[  61 -130  -32 -203  210  220 -124  299   11  321 -197  -45  -91   32
  -65 -188   65  203  -84  -39  107 -107   48 -163  -41  116  -60   84
  -56  117  -14  -81 -132 -179 -198 -292]
5
[  87 -143 -170 -136  314  300  -92  378  -22  319  -70 -306 -273  -43
  -44 -326   72  137  -19  -98  259  -49  -42 -158 -117  208  -92   33
  -92   94   16 -223 -179 -179 -107 -366]
2
[  60  286   96  -25 -241   -7 -294 -150  -26 -244   63  144  -71   76
 -236  254   90   35  137  101    4  -77    2 -270  173 -300  122 -102
 -235   83 -173   60  266   67 -265 -138]
0
[-175  262 -103 -107   51  461 -228  -97  107 -140  -56   96 -204 -205
 -102 -223  -48   61  279  221   70  -75  217 -112 -153  123    4  -32
  164  113  -80   -6  115   62 -177  -80]
3
[-106  251  -65  -56   41  379 -228 -117   97 -180  -68  125 -234 -218
  -78 -164  -33   13  260  218   32  -71  202  -89 -137   55   -2  -50
   72  101  -38   32   77   83 -159  -67]
4
[ -45  179 -118 -150  233  485 -334  -43   14 -241  -78 -199 -358 -239
 -173 -202   -5 -123  237  194  109  -73  129  -95 -165  173   -4  -33
   38   35  -61  -90   -2  -40 -275 -195]
0
[  75    0 -119 -122  302  250 -262  310  -25  184  -68 -185 -298 -138
 -105 -214   87  118   37 -146  301  -30  -46  -67 -140  -26  -47   93
 -120   51  105 -201 -186 -227  -96 -414]
0
[-213 -225  186 -170  121 -163   35  -73   56  120 -244 -222  177  101
   12   93  120  258   -1   42  263  133  -29  142 -146  477  180 -108
   92  165 -467 -263  293 -302   63   26]
7
[ 270  169   20 -165  308  199 -432 -121 -217 -242 -231 -227  -45 -331
 -102  -66   79 -163  158   59 -160  -77  -30  166  140 -185 -283   14
 -812 -118  455   53    9 -109 -320 -507]
4
[  35  323   32 -242  336  243 -456  -35 -166 -262 -159 -220 -323 -506
 -121  -77  144  -72  208 -118 -112   57 -172   49   62 -255 -182  125
 -776   23  247 -131   49  -47 -261 -469]
6
[  24 -149  -49 -202  252  197  -65  347  -55  362 -142 -137 -108   16
  -79 -214  101  281  -14  -99   98  -72  -18 -149  -55  124  -55   58
   50  164  -84 -109 -164 -221 -185 -272]
5
[ 105  226   57 -145  261  197 -304 -197 -185 -191 -186 -371 -105 -384
  -91 -138  153  -85  255   12 -162  -42  -22   97  198 -176 -224   19
 -852   34  199   56  -26 -157 -314 -403]
2
[ 118 -157 -138 -112  311  270  -47  413  -31  307  -78 -306 -268  -56
  -50 -309   76  183  -24 -146  248  -22  -89  -93  -86  107  -85   76
 -148   94  -14 -225 -126 -168  -96 -399]
4
[-161 -268  178 -190  121 -155    1  -35   38  155 -301 -212  241  133
    4  131  106  203  -16   64  246   89   -6  135 -114  465  143  -86
   84  113 -426 -227  258 -353   18   -1]
6
[  78  261   32 -206  282  263 -307 -166 -152 -160 -224 -258  -78 -346
  -87 -145   82  -54  197   17 -149  -58   -2  110  134 -222 -240   64
 -843   27  152   58   60 -126 -313 -414]
6
[ -74  213 -153 -183  220  531 -292  -54   24 -248 -104  -88 -314 -225
 -147 -207  -44  -65  183  180  112  -79  126  -97 -205  146  -29  -19
   10    1  -98  -81   91  -15 -245 -168]
0
[ -47  172 -126 -141  232  519 -337  -58   10 -264 -126 -121 -368 -244
 -172 -213  -38  -75  255  175   71 -108  145  -24 -195  152   13  -63
   47   46  -40  -75   -5  -39 -296 -210]
1
[-193 -295  194 -209  147 -143    6    0   58  147 -309 -208  199  120
   30  112  115  207  -38   58  240  108  -27  128 -106  508  134  -77
   72  120 -452 -260  275 -353    7    2]
6
[-137   43  -30  -96  204  302 -159  -43   54  -45  -82 -142 -248 -181
 -117 -277   56  158  314  138  184    5   98   -3 -178  134  -31 -110
  106  212  -20  -69   26  -36 -130 -206]
2
[-123   72 -100 -103  253  369 -214  -14   21  -89  -48 -163 -305 -164
 -111 -270   49   89  326  191  162  -10  122  -43 -199  149   -6  -94
  191  173  -18 -104   13  -28 -136 -222]
5
[-118 -112   79 -222  200   67 -136   10   22   76 -217 -258   -2   11
  -54   67  191  237  -39   40  185   40  -65   79 -113  292  140   60
   10   64 -297 -238  220 -308    7 -166]
0
[-201   37  -53  -95  250  317 -135   26   28  -85  -49 -217 -294 -188
 -132 -279   79  125  326  130  151   43   72    3 -157  193   -5  -87
  165  216  -55  -98   22  -36 -108 -167]
2
[  76  276   86 -157  194  175 -302 -213 -132 -205 -204 -227  -90 -346
 -100  -66  121  -54  222   -7 -176  -53   10  113  167 -281 -197   29
 -844   29  152   76   17  -72 -290 -359]
1
[-150 -144   65 -210  188   55 -104    3  -13  104 -210 -274    9   26
  -71   50  198  242   30   32  195   33  -18  103  -95  239  147   24
   48   88 -246 -224  177 -301   17 -171]
1
[-197 -267  184 -162  134 -122  -13  -42  108  151 -315 -217  218  141
   17  113  113  276  -33  113  288   89   12  119 -127  477  142  -89
  146  114 -450 -231  290 -326   43    6]
0
[  85 -166 -128 -109  338  224 -108  371  -47  301  -95 -316 -276  -52
  -54 -351  102  160   34 -115  248  -17  -63  -96 -102  208  -49   16
  -98  124  -18 -223 -170 -223 -115 -387]
3
[ 228  240   -4 -194  259  286 -441 -144 -199 -295 -195 -171  -19 -343
  -93  -75   57 -115  207   54 -156  -89  -19  135  141 -218 -271   31
 -804 -117  398   44   18 -105 -338 -503]
3
[ -58  165  -94 -132  197  436 -301  -60   21 -282  -92 -154 -301 -232
 -155 -211  -18 -117  254  171   61  -65  150  -62 -131  150  -30  -71
  -17   29  -13  -57    4  -22 -258 -191]
3
[-103  191  -82  -70   77  343 -242 -135   64 -140  -92   56 -228 -194
  -94 -171  -41   10  279  197   73  -70  157  -56 -143   71   28  -39
   72  113  -40    7   97   18 -172 -158]
6
[  71  301  110  -23 -253   35 -276 -206    2 -241   67  162  -57   83
 -267  220   89  100  190  109    6  -98   68 -271  170 -341  164 -110
 -172  115 -208   98  284   61 -251 -133]
4
[  86  235   30 -171  274  238 -320 -176 -149 -188 -216 -273  -68 -353
  -85 -137  107  -25  239   22 -147  -60  -18   89  172 -156 -237   61
 -852   15  184   69   14 -142 -306 -411]
7
[-173   41  -76 -116  272  380 -173   25  -11  -92  -85 -189 -289 -175
 -154 -294   90  160  357  131  142  -13   96   20 -174  144    0  -85
  176  208  -29  -74   18  -79 -170 -220]
2
[ 113  218   66 -182  251  194 -365 -202 -149 -196 -240 -276  -84 -351
  -97  -82   87 -139  219   26 -202  -67    6  107  181 -182 -235   42
 -899   -9  203   71  -39 -112 -338 -395]
1
[  70  267   92  -12 -268    5 -301 -192  -13 -220   65  163   27   93
 -266  251   44   56  171  112   25  -97   51 -234  175 -320  136  -92
 -230   79 -165  104  258   25 -259 -176]
3
[-142  163  -40  -31   26  286 -161 -126   82 -129 -104  132 -126 -161
  -59 -188  -61   46  268  207   22  -65  204  -11  -87   71  -55  -82
   81  111    7   48   80   38 -136  -61]
1
[  83  266   91  -62 -177   13 -330 -194  -53 -223   69   84 -106   30
 -246  244   88   38  141   92   32  -60  -19 -250  100 -294  174  -82
 -177   97 -191   11  226   20 -246 -179]
0
[  55  311   21 -195  295  307 -337 -167 -139 -193 -215 -272 -138 -392
 -104 -145  113  -32  189   12 -130  -50   -1  101  106 -242 -225   66
 -843   24  170   49   68 -108 -285 -396]
4
[ 191  263   15 -172  325  203 -398 -156 -253 -306 -208 -230  -71 -403
  -88 -109  111 -118  223    8 -181  -47  -57  208  142 -256 -288    6
 -791  -98  444   67  -11 -105 -312 -468]
0
[ 220  259   12 -168  282  229 -440 -184 -235 -311 -194 -170 -102 -408
 -103  -52  115 -171  206   21 -177  -73  -26  151  122 -240 -232   15
 -803 -104  460   60  -36 -101 -326 -478]
2
[ 205  263    7 -199  288  286 -393 -212 -195 -279 -192 -216  -87 -423
  -91  -92   77 -126  230   42 -134  -59   -7  154  112 -222 -227    7
 -809  -89  375   58  -11  -89 -339 -467]
2
[-212 -258  200 -187  116 -188   33  -36   48  115 -263 -235  184  119
    5   80  151  256   24   25  237  135  -31  129  -79  486  154  -84
   65  137 -431 -248  301 -320   49   32]
7
[  73  224   94 -140  258  124 -232 -176 -196 -177 -213 -294  -91 -361
  -78 -144  176  -11  254  -48 -214  -23   -4  171  167 -297 -239   25
 -806   47  162   72   15 -132 -258 -347]
4
[  51  278   71  -24 -250   46 -277 -176  -18 -229   84  156  -46   93
 -287  239   49   94  190  106   27 -101   39 -238  165 -324  127 -139
 -155   91 -185   66  272   52 -273 -163]
1
[-152  274  -99  -69   23  384 -243 -121   93 -153  -30  108 -245 -206
 -103 -199  -32   26  298  202   71  -63  207  -86 -170   71   26  -57
  131  103  -54   18   92   73 -155  -69]
3
[ -35  -20   93 -215  139  139 -157 -107   76   77 -162 -192    9   71
  -98  -46  155  239  119   90  258  -19  128   11 -144  227  181  -37
  163  124 -280 -210  243 -228  -49 -178]
5
[  76 -146  -65 -193  233  272 -106  382  -44  342 -114 -112 -174   14
  -78 -217  111  293  -24 -109  136 -106  -18 -164  -95   97  -18   56
   92  147  -17 -121 -163 -225 -193 -289]
2
[  71 -155  -53 -169  181  221  -82  329   12  367 -131 -122  -41   34
  -68 -222   53  218  -15  -48  133 -103   46 -159  -24  192  -58   53
   21  119  -38  -79 -189 -219 -180 -275]
3
[ 115   -4 -137 -110  224  256 -278  282    5  197  -41 -140 -291  -97
 -107 -202   76   47   29 -113  305  -81   30 -141 -110    5  -40   56
 -121   20  175 -159 -211 -179 -120 -417]
2
[-116   26  -68 -102  199  291 -161  -42   25  -50  -79 -209 -245 -149
 -139 -279   35   51  346  178  172   -5  125  -38 -153  150  -42  -92
  119  193  -23  -70    4  -42 -131 -220]
6
[ -77  -89   38 -209  165   95 -205    0   14   99 -198 -212  -26   65
  -95   71  184  183  -17   81  220  -12    9  -11 -122  244  154   55
   28   60 -263 -216  212 -279  -36 -196]
5
[ 101  353   67  -35 -203   88 -322 -205  -29 -236   97  111  -66   29
 -259  222   81   67  175  113    6  -99   30 -281  142 -318  151  -78
 -146   81 -177   50  250   47 -252 -171]
0
[-133  -76   72 -244  266  176 -149   73   20  111 -191 -299  -63  -26
  -71  -22  237  283   28   51  199   37  -30   51 -117  318  121   35
   40  134 -264 -265  229 -308  -19 -191]
4
[  58 -190  -65 -169  214  204  -73  396  -53  381 -112 -185 -127   23
 -121 -190  108  284   -1 -126  187  -77  -34 -128  -84   93  -49   58
   58  157  -23 -142 -166 -231 -168 -332]
2
[  35  213   54 -211  327  144 -374  -26 -203 -226 -184 -259 -228 -444
 -108 -111  130  -17  204 -146 -125   73 -206  120   85 -190 -259   55
 -778   24  242 -141   58  -99 -226 -424]
1
[ 243  222   39 -177  302  231 -418 -177 -216 -331 -216 -158  -72 -396
  -76  -53   95 -195  227   66 -217  -69  -11  164  152 -227 -243   46
 -796  -95  421   49  -48  -92 -330 -502]
6
[-135 -309  247 -113  105 -295   37 -137   45  141 -336 -203  270  139
   32  135  140  178  -15   53  206  110   -2  166  -84  450  139 -116
   -5  139 -403 -212  221 -322   44   20]
5
[ -53  173  -84 -148  182  434 -261 -102   26 -243  -75 -150 -282 -264
 -136 -214  -15  -89  226  165   83  -49  138  -70 -154  171  -24  -75
   31   34  -51  -98    4  -25 -234 -162]
3
[ -29  226 -118 -119  141  499 -321 -127   44 -256  -53 -140 -296 -231
 -169 -205  -29 -120  259  222   96 -102  180 -141 -134  145   16  -54
    2   48  -60  -36    4   -9 -267 -189]
3
[ -47  -67   81 -228  148  156 -149  -92  131  186 -186 -200   66  106
  -61  -59   84  315   49  108  339   -4  111   -3 -198  278  153  -25
  174  141 -327 -275  325 -259    6 -203]
5
[ -47  159 -117 -135  194  487 -287  -70   25 -246 -116  -89 -318 -191
 -151 -209  -35  -81  222  205   88 -107  195  -50 -187   77  -35  -63
    5   29  -53  -31   26  -20 -263 -164]
4
[  71  368   62 -130 -146  196 -315  -81  -70 -181  199   52 -198  -31
 -306  223  177  191  129   -5   17  -66  -78 -285    5 -310  306    0
  126  153 -248  -74  235   46 -224 -174]
3
[ 107  278   91  -72 -172   75 -259  -95  -65 -127  161  160 -104   49
 -231  290  112  263   91  -28   -8  -60 -109 -206  -23 -394  271  -24
  127  146 -201  -55  260   53 -131 -141]
1
[ 251  255   20 -202  298  275 -410 -166 -202 -314 -233 -180  -51 -389
  -99 -100   70 -154  200   46 -199  -85   10  177  146 -216 -295   11
 -841 -123  442   70   21  -69 -348 -497]
4
[ 223  234   22 -161  287  231 -453 -203 -206 -284 -221 -174  -53 -376
  -87  -41   72 -173  212   79 -180  -84   -7  137  147 -229 -246   33
 -799  -92  416   68  -35 -100 -360 -485]
5
[ 234  258   50 -176  294  228 -393 -198 -182 -303 -235 -123  -24 -372
  -59  -89   67 -168  228   66 -208  -81   38  169  158 -215 -255    7
 -818  -85  396   96  -11  -81 -336 -473]
6
[  68  307   36 -187  268  247 -311 -186 -170 -176 -198 -268  -81 -384
  -91 -130  122  -40  216   -5 -160  -53  -25  103  147 -243 -233   61
 -820   17  182   85   24 -118 -316 -372]
0
[  79 -155 -169 -126  331  253 -106  380  -57  301  -82 -326 -267  -51
  -80 -327   76  153   13 -124  287  -31  -67 -130  -95  175  -51   74
 -106  104   35 -205 -163 -209  -98 -423]
7
[  99  327   44 -128 -101  178 -308 -104  -87 -163  152   61 -141  -16
 -266  228  111  126   82    8    6  -82  -64 -222   -7 -267  246  -37
   21  110 -173  -34  232   25 -242 -186]
2
[  49  313   21 -178  299  274 -365 -195 -163 -215 -210 -289 -131 -403
  -95  -99  147  -96  204   29 -156  -58  -19  107  127 -206 -211   81
 -858    9  191   58   -1 -140 -303 -399]
0
[-126 -347  228 -143   99 -285   39  -97   40  139 -329 -256  280  155
   24  135  118  205  -32   55  207  114  -55  178  -53  452   88 -103
  -20   87 -391 -208  263 -345   39   -8]
0
